Below is a small trained network, with its code and all its weights. Each question gives an input and a class and asks what happens when units are switched off, that is, made to give their printed mean instead of their output.

import numpy as np


def w(rows, s, z=0):
    codes = np.array(rows[::2]) - 128.0
    scale = np.full(codes.shape[1], s)
    scale[-1] = z or s
    return codes * scale


def f(y):
    return y / 2 * (1 + np.tanh(0.7978845608 * (y + 0.044715 * y**3)))


def log_softmax(a):
    a = a - a.max(-1, keepdims=True)
    return a - np.log(np.exp(a).sum(-1, keepdims=True))


def net(x, mask):
    res = np.array(x, float).reshape(1, 3) / 4 @ E
    y = f(res @ A[0][:, :-1].T + A[0][:, -1])
    res = res + np.where(mask, y, B[0][:, -1]) @ B[0][:, :-1]
    return log_softmax(res[-1] @ U[:, :-1].T + U[:, -1])


A, B = {}, {}
E = w([
[49,158,213,253,150,201,101,139,66,96],'x0',
[122,20,148,195,190,53,168,63,124,73],'x1',
[193,46,254,79,33,147,209,182,152,192],'x2',
],0.0083)
A[0] = w([
[154,53,155,143,126,83,141,19,117,84,100],'N1',
[182,51,120,133,103,167,149,219,63,144,48],'N2',
[80,159,178,204,164,191,188,192,69,116,51],'N3',
[196,76,206,138,133,123,176,118,123,167,45],'N4',
[131,236,155,83,60,170,126,185,117,138,79],'N5',
[96,75,61,138,194,87,50,49,57,88,139],'N6',
[134,182,68,97,86,156,83,165,78,182,135],'N7',
[134,61,122,155,167,92,190,117,129,97,38],'N8',
[122,78,211,125,72,133,232,233,82,189,51],'N9',
[151,73,254,101,139,118,178,154,190,131,62],'N10',
[150,169,114,90,111,168,6,141,155,215,135],'N11',
[106,84,223,38,123,134,127,111,132,169,3],'N12',
[206,93,79,27,135,80,167,85,161,131,58],'N13',
[121,104,139,155,114,171,179,109,81,76,128],'N14',
[108,141,206,203,121,196,124,125,98,65,73],'N15',
],0.0074,0.0029)
B[0] = w([
[87,151,170,160,101,56,196,170,149,198,202],'N1',
[167,144,50,137,129,133,170,139,129,100,171],'N2',
[143,80,76,84,97,97,1,124,149,153,212],'N3',
[145,145,130,89,100,105,188,120,71,64,199],'N4',
[102,85,179,174,53,72,211,147,109,167,217],'N5',
[136,163,143,142,104,119,147,160,29,88,239],'N6',
[114,98,137,158,130,111,175,163,113,110,206],'N7',
[89,97,169,141,117,69,144,162,92,190,175],'N8',
[193,152,86,32,127,125,163,129,83,87,254],'N9',
[90,198,101,129,124,137,187,165,96,57,225],'N10',
[94,131,128,188,125,106,151,179,104,146,210],'N11',
[134,89,87,96,122,132,151,131,90,96,177],'N12',
[149,84,79,75,118,120,57,111,154,196,230],'N13',
[156,34,155,107,138,157,133,148,185,154,159],'N14',
[187,64,52,89,81,164,104,129,131,185,214],'N15',
],0.0088,0.0081)
U = w([
[160,208,71,127,153,201,162,158,58,36,123],'0',
[124,82,238,180,87,127,190,203,163,220,201],'1',
[218,17,55,57,121,214,50,100,195,254,3],'2',
[186,187,136,117,171,248,165,121,186,118,149],'3',
],0.0056,0.0021)

Each question gives the input, the list of numbers given to net, and the class t.
The units are the neurons (one row each of A and B). Each row of codes is followed by its name. A weight is (code - 128) times the scale printed after its matrix; where a second scale follows, it is the last column's (A, B and U).
mask holds one flag per neuron, in row order. A switched-off neuron (its flag False) gives its mean, the last column of its row in B, instead of its output. The means were averaged over made-up inputs and are rounded, as every weight is.
A unit's drop is (log p(t) with every unit on - log p(t) with that unit switched off) / (log p(t) with every unit on - log p(t) with every unit switched off).
The circuit of an input: a set's keep is (log p(t) with only the set's units on - log p(t) with every unit switched off) / (log p(t) with every unit on - log p(t) with every unit switched off). Starting from the 12 units with the biggest drops (on a tie, the unit counted first), units are removed one at a time, each time the one whose removal leaves the highest keep (on an exact tie, the one counted first), for as long as the keep stays at least 0.8.
circuit, biggest first: the units of the circuit, biggest drop first
unit that matters most: the unit with the biggest drop
top k neurons: the k neurons with the biggest drops, biggest first
drop of u: that unit's drop, to one decimal
input [8,-3,-7], class 2: circuit, biggest first -> [N3 N15]
input [-7,8,-3], class 1: unit that matters most -> N1
input [7,5,3], class 2: circuit, biggest first -> [N15 N3]
input [4,-5,-2], class 1: circuit, biggest first -> [N5 N9]
input [-7,-8,-2], class 1: circuit, biggest first -> [N5 N11]
input [-3,-5,6], class 0: circuit, biggest first -> [N9 N10]
input [2,3,3], class 3: top 4 neurons -> [N5 N6 N11 N7]
input [-6,1,6], class 0: circuit, biggest first -> [N10 N9]
input [2,-1,-3], class 3: top 3 neurons -> [N10 N9 N4]
input [-3,-1,-3], class 3: top 2 neurons -> [N3 N15]
input [2,-5,-4], class 1: top 3 neurons -> [N9 N5 N10]
input [8,7,5], class 2: top 2 neurons -> [N15 N3]
input [5,2,-4], class 2: top 3 neurons -> [N15 N3 N10]
input [-3,0,-2], class 3: top 3 neurons -> [N3 N15 N5]
input [3,-1,-3], class 3: unit that matters most -> N13
input [2,1,-1], class 3: top 2 neurons -> [N13 N5]
input [-8,4,8], class 0: top 2 neurons -> [N10 N4]
input [8,4,7], class 2: top 4 neurons -> [N15 N3 N14 N6]
input [-1,-8,2], class 1: drop of N5 -> 0.2
input [-4,6,-3], class 1: drop of N1 -> 0.3
